Each row of numbers stands for one node and depends on some of the facts below. Use the named rows to name the rest.

Some rows with their names:
dodro: [  4  18   9 -31   2 -10 -12  -4   2  -3   8   3  16 -25  10 -22 -22 -34
 -19  12  31   8  14 -14  31 -12]
tasal: [-15  23   3 -21  16 -36   6   8   4   7  15 -11  32 -21   9   0 -17 -23
  -9  14  37  17  21 -10  55 -14]
sapen: [ -4  19  18 -23   6  -6  -4 -14   4  -6  -5  -1   7 -27  17 -22 -26 -37
 -27  20   8   7  22 -19  53  -6]
kubrubrol: [ 15  17  13 -47  -6 -23  -9  -4  12  -7   5  -8  25 -28  21 -20  -8 -37
 -24  15  25  18  27  16  -9  -7]
skipok: [  7 -16   0  15  -9  20  -2   2  -1  -2  -6   4 -21  15   0   6  10  21
   5  -9 -20 -11  -9  -4 -42  11]
drukar: [ -2  21   2 -33  23 -34  13  -2  -8  -1   0  -7  40 -22  -5 -11 -20 -26
  -7   1  14  -1   8  19  66 -28]
savulor: [  1 -15   1   5  -5  25  -6   6  -5   4  -5   2 -19  19  -7   6  12  20
   3  -3 -24  -3 -20  -7 -39  17]
fibrak: [-10  24  -2 -18  12 -34   6  -1   5  -1  11  -7  31 -25   6  -8 -14 -27
  -6  11  30  13  18   3  61 -20]
drosu: [  6 -17   1  12  -7  24  -3   2  -3   1  -8   4 -21  16  -5   6  11  20
   5  -6 -21  -8 -13  -4 -41  14]
dreflaza: [-13  28  -6 -19  11 -35   2  -1  10  -2  18  -8  29 -24   6 -12 -11 -29
  -2  16  25  19  11   1  65 -16]
dudon: [  2  20   7 -31   2 -13 -14   2   8  -5  13   2  14 -26  12 -23 -20 -33
 -18  17  26  12  13 -20  31 -10]
kazuzil: [ -7  23  -3 -13  10 -36   6  -2   8  -4  12  -6  29 -26   9  -8 -15 -26
  -5   8  31   9  22   3  60 -23]
zize: [ -5 -11 -11  29   1  -1  13   4   2   0  -2  -6  -8  15  -4  18  18  28
  18 -11 -20  -8  -6  13 -12   3]
zofistas: [  3 -18   4  11 -17  18  -7  18  -4  -7 -10  23 -20  20  -1   3   8  24
  16 -10 -10 -16  -9  -2 -29  17]
flupu: [ -8  23  -2 -17  13 -35   6  -2   5  -1  11  -7  31 -24   6  -8 -15 -28
  -5  10  30  12  20   4  61 -20]
fenam: [-12  -4  -1  34  -6   7  15  -3  -6   7   4  -1 -16  12 -21  18  17  26
  14 -24 -17  10  -1  31 -11   1]
tebrulek: [ 13  23  -2 -29   5   6 -37   4  -4   4  20  -4  14 -27   9 -19 -17 -15
 -37  13  43  14   0 -39  42 -29]

Facts:
ψ: points at; π: refers to; Δ: belongs to class
batres: ψ trotok; π soti; Δ 240
batro: ψ drusu; π mubruk; Δ 522
begrevas: ψ pluvel; π poder; Δ 240
bigom: ψ natro; Δ 240
biklo: ψ tovin; Δ 522
boflis: ψ nalis; Δ 240
brabis: ψ zuflom; π tradro; Δ 240
breskoza: ψ moklem; π molo; Δ 522
brogrir: ψ skose; Δ 522
brovodran: π flupu; Δ 240
brudrur: ψ biklo; π tigok; Δ 240
bruklun: Δ 240
buklebe: ψ tebrulek; Δ 522
dagrik: ψ nogur; π grikem; Δ 522
ditul: Δ 240
dodro: ψ lusis; Δ 522
dreflaza: π dudon; Δ 522
dridil: Δ 522
drosu: ψ stebrek; Δ 240
drukar: π segrus; Δ 522
drusu: π tovin; Δ 522
dudon: ψ mafim; π stuklik; Δ 522
fabro: π zokla; Δ 240
falun: ψ renotri; Δ 240
fefikis: π gromum; Δ 522
fenam: π mavek; Δ 240
fese: π fenam; Δ 522
fibrak: π nogral; Δ 522
fina: ψ vuvir; π stidruk; Δ 522
flabre: π zegel; Δ 240
flaro: ψ vabo; Δ 240
flateple: ψ ditul; Δ 240
flupu: π rutrer; Δ 522
forer: ψ nadok; π flateple; Δ 240
furo: π radre; Δ 240
gagruk: ψ brabis; π vudel; Δ 240
galum: ψ genek; π satapla; Δ 240
gekla: ψ segrus; Δ 522
genek: ψ zime; π keplan; Δ 240
gifa: π klival; Δ 240
goflar: π zize; Δ 240
goflem: ψ flaro; π fabro; Δ 240
goflom: ψ radre; π skifo; Δ 240
gorore: ψ pebur; Δ 522
grane: π stubriple; Δ 240
grikem: Δ 240
grodradek: π klimu; Δ 240
gromum: ψ brogrir; π kazuzil; Δ 240
grotus: ψ vagrus; Δ 240
grozistok: ψ stoplemu; π vubrir; Δ 522
gruri: π zime; Δ 240
kago: ψ klasten; π drukar; Δ 522
kazuzil: Δ 522
kekim: π gruri; Δ 240
keplan: π breskoza; Δ 522
klasten: ψ breskoza; Δ 522
klegrer: π gifa; Δ 522
klimu: ψ stemul; π mafim; Δ 522
klival: π treso; Δ 522
klokletra: ψ dagrik; Δ 240
kobu: π surol; Δ 240
kosator: ψ grotus; π klegrer; Δ 240
kosi: ψ stuklik; π tebrulek; Δ 240
kubrubrol: ψ klimu; Δ 522
lebik: ψ brudrur; π grodradek; Δ 240
livises: ψ tufle; π goflom; Δ 240
lusis: ψ kosi; Δ 522
mafim: π fese; Δ 240
mastar: ψ falun; π galum; Δ 240
mavek: Δ 522
miflam: π stikem; Δ 522
moklem: ψ molo; Δ 522
molo: ψ skiklake; Δ 522
mozek: Δ 240
mubruk: π skoski; Δ 240
nadok: ψ goflar; π sene; Δ 240
nalis: ψ trume; Δ 240
natro: ψ neskul; Δ 240
neskul: ψ kubrubrol; Δ 240
nibrogi: Δ 522
ninefli: ψ sapen; π skose; Δ 240
nogral: π trume; Δ 240
nogur: ψ bruklun; Δ 522
nostu: ψ mozek; Δ 240
nozu: ψ zugrer; π fibrak; Δ 240
paze: π livises; Δ 240
pebur: ψ livises; Δ 240
pinun: ψ gekla; π skeridrin; Δ 240
plupul: π satibrus; Δ 522
pluvel: ψ kosator; π goflar; Δ 240
pluzo: ψ zokla; π stebrek; Δ 522
poder: π truklu; Δ 240
poflam: π tistim; Δ 522
radre: Δ 522
renotri: ψ tigok; Δ 240
risten: ψ mastar; Δ 240
ruter: π trotok; Δ 240
rutrer: π moklem; Δ 240
sapen: ψ risten; Δ 522
satapla: ψ pluzo; π pinun; Δ 240
satibrus: π stemul; Δ 240
savulor: ψ satapla; π pluzo; Δ 240
segrus: ψ nibrogi; π kosator; Δ 240
sene: π miflam; Δ 522
simer: ψ skedito; π dreflaza; Δ 240
skedito: ψ flateple; Δ 522
skeridrin: ψ klokletra; π ninefli; Δ 240
skezo: ψ drosu; Δ 240
skifo: ψ nostu; Δ 522
skiklake: ψ gorore; Δ 240
skipok: ψ drukar; Δ 240
skose: Δ 240
skoski: π pluvel; Δ 240
soti: π bruklun; Δ 522
stebrek: π nadok; Δ 522
stemul: ψ skeridrin; Δ 522
stidruk: π kekim; Δ 240
stikem: π dagrik; Δ 240
stoplemu: Δ 522
stubriple: π trene; Δ 522
stufli: ψ stikem; Δ 240
stuklik: ψ brovodran; π paze; Δ 522
surol: ψ zegel; π plupul; Δ 240
surur: ψ buklebe; Δ 522
tasal: π kosi; Δ 522
tebrulek: ψ pinun; π kobu; Δ 522
tigok: ψ plupul; Δ 522
tigri: ψ grane; π zofistas; Δ 522
tistim: ψ travogras; π mozek; Δ 240
tovin: π fefikis; Δ 240
tradro: Δ 522
travogras: ψ dudon; π fina; Δ 240
trene: Δ 240
treso: π batres; Δ 240
trotok: ψ grozistok; π tasal; Δ 240
truklu: π skipok; Δ 240
trume: ψ stufli; π brabis; Δ 240
tufle: ψ ruter; Δ 522
vabo: ψ gromum; Δ 522
vafler: π zivil; Δ 522
vagrus: Δ 240
vetri: ψ begrevas; Δ 522
vubrir: Δ 240
vudel: π lebik; Δ 522
vuvir: ψ zofistas; Δ 240
zakason: Δ 240
zegel: ψ simer; π simer; Δ 522
zime: ψ zakason; π gagruk; Δ 240
zivil: ψ fenam; Δ 522
zize: Δ 240
zofistas: ψ gagruk; Δ 240
zokla: ψ dridil; π genek; Δ 522
zuflom: ψ surol; Δ 240
zugrer: ψ goflom; Δ 240

Which node is each row?
No name comes twice in this set of rows, the named rows included.
[ -6 -10 -13  12   4  10  19  -7  -6   4 -14  -3  -1  23  -5  20  14  27
  16 -15 -22 -16 -13  26  -7   1] : gifa
[ 10  13  13 -22   6 -23  -8   9   8  -7  10  -1  14 -28  18 -18 -28 -27
 -22   9  34   0  28 -29  22 -16] : skifo
[ 13   8  12 -13   0 -15 -18 -13  -8  -4  -7   8  22 -25   2 -18 -17 -46
 -15  22  45   8  15  -9  38  -6] : fina
[ -5  22  -2 -31  16 -29  12  -8  -2   0   0  -6  38 -20   4  -8 -19 -26
  -7   2  23   0  12  18  64 -26] : klegrer
[  6 -15   6  23 -13  27  -5  -7 -10   4  -7   7 -26  13 -16   7  12  15
   2 -12 -15   1  -8   8 -41  12] : lebik
[-15  31   7  -8   3 -26   8  -9   1   4  18  -2  21 -30  -7  -9 -16 -29
  -9  -5  34  26  27  23  59 -24] : fese
[  7 -25   0  19   5  13  10   6   4   7   7  -3 -24  17 -10   7  -6  10
  10 -10 -13 -18  -9 -28 -78  14] : livises
[ 14 -16   4  -2 -15  14  -4   2   4  -2  -8  -4 -13  15   4   6  22  18
  -1  -6 -25   0  -4  17 -73  17] : neskul
[ 12 -17   3   3 -12  18  -3   2   0  -1  -7  -1 -17  16   1   6  18  19
   0  -6 -23  -4  -7   9 -61  16] : natro
[  0  16  14 -35  -8 -17 -14  13   0  -9   4  22  18 -20  10 -23 -25 -32
  -6  11  41   2  16  -9  43  -5] : skedito
[ 14 -17   2  -3   1  33  -3  -1 -16   2 -17   4 -15  19 -11   3   5  25
  -4 -15 -33 -21 -24   5 -33   3] : kosator

Now the same nodes, written a new way:
Known rows:
goflem: [  0  -6   1  -5   2   2   8 -15 -13   5 -15   2 -15   6  14   7 -11 -20
   4 -19   1   5   9 -11 -11 -22  -2  19   7]
lebik: [ -6 -15  16   4 -15   1   3 -10 -12  11   3 -13 -29  -1   1  11  -8 -28
  -3 -27  16 -17  15 -16 -22 -21   9  18   7]
paze: [  6 -17  -5  14 -12 -32   2  -3 -33   3  -2  10  13   3   5  11 -16 -32
  13   9  -5  17   3  -4 -25 -14 -15  18  13]
moklem: [ -8  10  -6  -6   7  16 -23  17   8  -8   2 -15   0   1  11   7   4  24
   6 -26 -12   8  -2 -12  -4  44  -8 -13 -10]
dagrik: [  5  33 -13 -16 -11  14 -25  15  -9 -14 -17  -3 -16 -13  29   1  -2   9
   3   7  33  -7   9  -2  -4   7 -11  -8 -20]
livises: [ -8   1  -9  11   0 -11  -2  -6 -22  -1  -8  -3  -2   1  10  28 -13 -35
   8 -25 -23  20  18 -21 -12   2  -8   9  14]
pluzo: [  6  15 -12 -18 -15  11 -27   1  -5  -9  -6  -5 -11  -8  30   2 -12  34
   3  -5  19  -8   7  -7   2   8 -12  -1  -2]
simer: [ 11 -15  14  -7 -24 -12   4 -21 -26  -8 -14   7  -7  -1  20  26   8 -26
  -2  -5 -16  10  13 -17 -22 -26 -27   3  17]
ditul: [  4 -20  21   7  12  -8   9  -5  -8  11  -7   8  -1  16  -5  -5  -7 -18
   6  12  -2   4 -12   2 -29  -9 -11  15   1]
ruter: [  2 -16  10   6  13  -7  14   2 -22  12  -5   9  -3   8  -3   8 -21 -14
  13   5   3  -1  -4  -3 -20 -15  -5  15  12]
zivil: [  6   3  -3 -13  -9   6 -21   6   5  -7  -1  -9  -1   2  19 -12  10  26
   5 -12   8   7  -4  -4 -10  18 -12  -5 -18]
tradro: [  9  -9   0  -7  -5  -1 -15  19  -1  -3   6   0  11   3   7 -15   2  30
  11  10  11   2 -19   7 -17  22 -14  -2 -13]
savulor: [  0  -1   6  -3   2   1   3 -17 -12   6 -14   2 -18   6  14   8 -14 -20
   3 -13   3   2  11 -11 -11 -21  -4  17   7]
klasten: [ -1   7  -5 -11  -2  11 -22  11   7  -8   0 -12  -1   1  17  -2   7  25
   5 -22  -1   8  -2  -9  -6  30  -9  -9 -14]
mubruk: [  4 -16   5   2   7  -6  14   0 -22  10  -7  12  -4   6   1   5 -20 -17
  11   8   5  -1  -4   0 -18 -19  -6  20  13]
trume: [  0  -5  -1  -6   1   2   7 -16 -13   5 -16   1 -16   6  16   8 -13 -19
   5 -20   2   6  11 -11  -9 -24  -2  20   8]
trotok: [  2  -2   9  -3   9  -2  13 -14 -17   6 -16  -1 -18   8  14   9 -11  -6
  12 -22   5   7  13 -19 -12 -30   1  12   3]

Name these rows:
No name comes twice in this set of rows, the named rows included.
[ 17  -8   4 -27 -39   4 -16   2 -18 -22  -3   1  -1 -12  31  19  21  28
   0  -4   0  -2   4 -12 -11   1 -32 -18   6] : zegel
[  4 -33  21 -14 -23  16  16 -10  -9   1  -8  -7 -31  -5   7  20  11 -22
  -9 -17   0 -23   4 -14 -24 -30  -7  18  17] : gagruk
[  6 -13  29  -7   0   4   5 -24  -1   2 -17   0 -16  14  10   6  11 -18
  -4  -7 -11   6   1 -11 -25 -17 -18   6   0] : zofistas
[  9  -7  -5 -15 -10   5 -10  20 -21  -1  13  13  11  -3  11  -5  -7  28
  12  -1  24  -2  -8  10   0  15 -11  -9   2] : drukar
[ -3 -24  26  15 -10 -11   6   1 -22  17  14  -4 -15   2 -14   9 -19 -23
   2   0  23 -22   4  -6 -31 -17   5  15  11] : grodradek
[ -3 -13   4 -21   4   2   0 -33 -22  11  -9   5  -2  28  11   0 -20 -18
   5 -46  17   7  12   1  -2 -19   1  16  11] : segrus
[  0  -7   1  -5   0   4   8 -14 -11   6 -14   0 -18   5  14   7 -10 -22
   4 -21   1   4  11 -12 -11 -22  -2  20   7] : travogras
[ -1  -2  13   1   9   0   3 -16  -1   7 -16  -2 -14  14   8  -3   0 -28
   2 -13  -1  12   4  -8 -21 -13  -5  14  -8] : bigom
[  7  -3  -9 -31  -2  -8 -17  -8 -19  -9 -13 -28   6  20  26  -5 -12  73
  30 -49  31  -1   5 -15 -10 -14   6   4 -13] : tebrulek
[  7  -8   6  -3  -8  -4 -19  18  -2  -1  10  -3   9   3   5 -14   1  29
   9   9  16  -2 -16   5 -20  22 -13  -5 -14] : mavek
[ -9  11  -7  -3  10  17 -22  20   8  -9   3 -15   1  -1  10  11   3  23
   7 -27 -14   8  -1 -14  -3  47  -8 -15  -8] : gorore
[ 10   0  -5  18  -8  -3  17 -18   5  21   7  18 -32 -15  25 -19 -14 -10
   1  -6  -4  26  15 -20   7 -37   5  24   7] : mastar

The same nodes again, as new rows of numbers:
Known rows:
flabre: [  5  -8   0  -4 -19   9  22  -6   7 -14 -10 -15  19  13  15   0  -7  -3
 -21  19  14  20   5 -11 -13 -12  13  18  -3  15   1 -15 -33  11   2]
nostu: [ 10 -15 -17   2 -28   8  21  -3  -3 -18 -15 -15  24  -4  15 -12   1  -9
   7  12   7  10   6   9  -9 -12   5   5   0  13  16 -15 -14  13   7]
mavek: [-13  31   3   5  36  -3 -27   0   5  -1 -18  25 -13   0  10  -9 -10  -2
 -17  -9 -10 -19   2   2 -18  20  21  -3  15 -12  -9  -7   1  -3 -13]
stufli: [  9 -14 -18   1 -30   9  22  -3  -3 -18 -14 -16  24  -3  15 -11   1  -8
   7  10   7  10   7   9  -8 -12   5   6   0  13  17 -14 -15  13   8]
zofistas: [ 13  -7 -22  33 -24  -7  22 -12  -5 -28 -31  14  29 -13  -5 -27  10 -32
  13   6  17  14  27  14 -16   5  11 -10  -8  15   1   5 -45  11  -2]
lebik: [  9 -13 -19   1 -29  10  24  -3  -3 -19 -14 -14  27  -6  14  -9   0  -8
   6   8   6  12   7   9  -8  -7   6   4   1  14  17 -14 -17  11   8]
flupu: [-19  31  19  -6  33   6  -9  -2  10  -1 -19   7  -9  10   0  -5  -8   6
 -13 -16  -7 -14   5  14 -30   7  31  13  13 -19  -6 -24   8   1 -13]
zegel: [ -5  27  10  20  -3  -6   9   0  -4  -1 -10  18  -6  -7   9 -26   2 -22
  12   0  -5 -20  10  29 -18  15  26 -27  13 -23 -12 -27  11 -20  -1]
trotok: [  9 -13 -19   0 -28  10  23  -3  -4 -16 -13 -20  26  -4  22 -12   3  -8
   7  11   7  12   8   9  -8 -10   7   2  -1  10  18 -14 -16  12   7]
bigom: [  8 -15 -18   2 -27   8  21  -3  -3 -21 -15 -16  24  -5  16 -11   0  -7
   6  15   5  13   4  12 -10 -10   5   6  -1  13  16 -15 -13  13   7]
rutrer: [ -1 -12  -1  -9 -14  13  24 -15  16 -19 -23 -12  20  12   8   6  -6   6
 -20   1  20  13   2  12 -17 -20  23  30   3  10  14 -10 -20  21   0]
paze: [  5 -12  -7  -1 -15   6  13  -9   9 -15 -16  -5  16   9  17   0  -7  -3
 -21  16  16  13   1  -6 -11 -13  13  18  -1  16   6  -4 -30  15   1]
gifa: [  9 -13  -4   4 -18   2   9  -8   8 -17 -18   1  12  12  10  -3  -6  -5
 -19  22  18  14  -1  -9 -14 -15   8  19  -5  16   5  -6 -31  14  -1]
zakason: [  5 -12  -6  -3 -15   6  13 -10  10 -15 -16  -6  16  10  17   0  -8  -1
 -22  15  16  14   1  -5 -10 -14  13  17   1  15   5  -5 -29  15   1]
tigri: [-12  42   6  24  32  -3  -7  11 -17  -8 -18   9   5  -6 -18 -35   6 -27
  20  -4 -22   0  35  -4 -36  34  11 -17  -4 -11 -21 -25 -21  -9 -21]
bruklun: [  8 -15 -13   7 -12  -2   0  -9   8 -22 -25   9   8   7  12  -4  -6  -2
 -20  22  19  11  -6  -2 -12 -12   8  20  -3  17   8   4 -25  18   0]
dridil: [-14  32  13   2  31   0 -20   3   3   2 -12  12 -13   7   9 -10 -10  -2
 -16  -2 -10 -14   5  -3 -23  15  21  -1  11 -14 -14 -18  -1  -6 -13]

Name these rows:
No name comes twice in this set of rows, the named rows included.
[ 14 -15 -10  15 -46   0  38 -11   1 -18 -14  -3  23  -4  16 -15   3 -19
   6  16  21   8   7  24  -7 -13  17  -8   2   7   8 -14 -17   2  13] : simer
[-16  29   1   8  24   0 -14  10 -10 -11 -12   2  -5  -8   9 -22  -4  -2
  11   5 -22  -9   6  19 -24  23  14 -11   7 -15  -5 -29  20  -9  -4] : nogur
[-21  27  -3  11  29  -3 -16  12 -12 -19 -12  -1  -6 -11  11 -23  -6   4
   9  14 -25  -1   2  23 -28  27  14 -11   3 -14  -8 -31  25 -10  -2] : kubrubrol
[ -9  31   5   2  28  -3 -19   6   8  -6 -13  36 -15   3   0  -3 -15  -3
 -20 -13 -11 -21 -11  -3 -13  23  14   1  18  -5  -8 -16   7  -9  -5] : radre
[ 11  -7  -2  -6 -26   9  29  -1  11 -22  -5   0  19  12   4   8 -13  -4
 -24  11  12  16  -8 -14  -6  -6   6  20   3  24   4 -19 -28   5  10] : furo
[-22  27 -13  13  37  -6 -24   9 -13 -21 -18   6  -7 -18  21 -25  -6   8
   7  15 -23  -3   0  30 -24  33  18 -13   4 -14  -5 -19  29  -6  -1] : stemul
[ -2 -16 -22   7 -17   3  17   0  -7 -37 -16 -19  24  -9  18 -13  -5   5
   3  32   2  26  -1  22 -16   1   6   8  -7  15  13 -17  -3  11  12] : klokletra
[-17  31  11   0  29   2 -21   0   1   2 -12  10 -15   9   9 -10  -9   0
 -16 -10 -10 -17   6  -8 -23  13  16  -2   9 -14 -18 -19  -1  -4 -11] : nibrogi
[ 12 -17 -16   8 -30   5  19   0  -4 -20 -18  -7  19  -2   7 -14   3 -12
   9  19  10  10   4   8 -12 -13   0   9  -6  14  16 -15 -16  13   5] : batres

Now the same nodes, written a new way:
Some nodes and their rows:
radre: [ 48 -56  22   5 -26 -20 -29  10 -38 -27   0  25  51  13  -5]
travogras: [ 33 -62  33 -10  -5  18  -8  57 -30  10  25 -40   4  -8 -12]
zegel: [ 58 -48   9 -19 -33  -2  -4   2 -35 -25  24  11  43  13  18]
trene: [ 22 -36  32  -9  17  27  -4  35 -39  15   6 -31  27  14   9]
breskoza: [ 39 -57   5 -37 -34   0  -6   5 -39 -18  -2   1  41  30   6]
trotok: [ 16 -43  61   7   6  26  28  19 -36  10  38 -19  38 -19  12]
zakason: [ 72 -27  35  21  29  15 -46  10 -69   8   9 -18  11  18  -9]
kekim: [ 31 -52  25 -11   1  25  -6  54 -29  15  18 -34  -1   1 -12]
vubrir: [ 23 -36  30  -9  17  26  -2  33 -39  15   6 -29  28  12  13]
kosi: [ 26 -50  49   2   3  32  -9  65 -50  -1  -5 -46  52  11   2]
nibrogi: [ 27 -72  -8 -23 -16   1 -13  -7 -37 -17  24  18  47  34   5]
sapen: [ 45 -55  23 -17 -41  -5   8  -3 -30 -21  12  14  43  -2   9]
grikem: [ 25 -31  28  -9  19  26   1  32 -39  13   6 -30  27  16  10]
gagruk: [ 26 -51  26 -11   1  29 -11  40 -34  15  14 -30  -3  -2   4]
pluvel: [ 47 -34  48  18   5  32  -7  50 -46   0   9 -29  35  -2   7]
stebrek: [ 28 -63   5 -32 -12 -28 -13 -36 -36 -10  22  17  34  20   5]
begrevas: [ 51 -41  51  15   1  31  -5  48 -51  -1  17 -36  37  -6  10]

Name these rows:
No name comes twice in this set of rows, the named rows included.
[ 21 -61  44   7  29  22 -17  22 -60   9  28 -30  39  17  -4] : ruter
[ 62 -38  29  -7   5  14 -45  28 -56  16  -6 -36 -23  17 -14] : zime
[ 68 -44  -9 -55 -45  28   2 -23 -58 -13   6  -4  10  44  11] : batro
[ 42 -56  47  37  12  27 -25  60 -52  -7  19 -31  54  -1   4] : brovodran
[ 63 -54  13 -35 -68   7  12  26 -24 -19   8   8   5  -7 -10] : fina

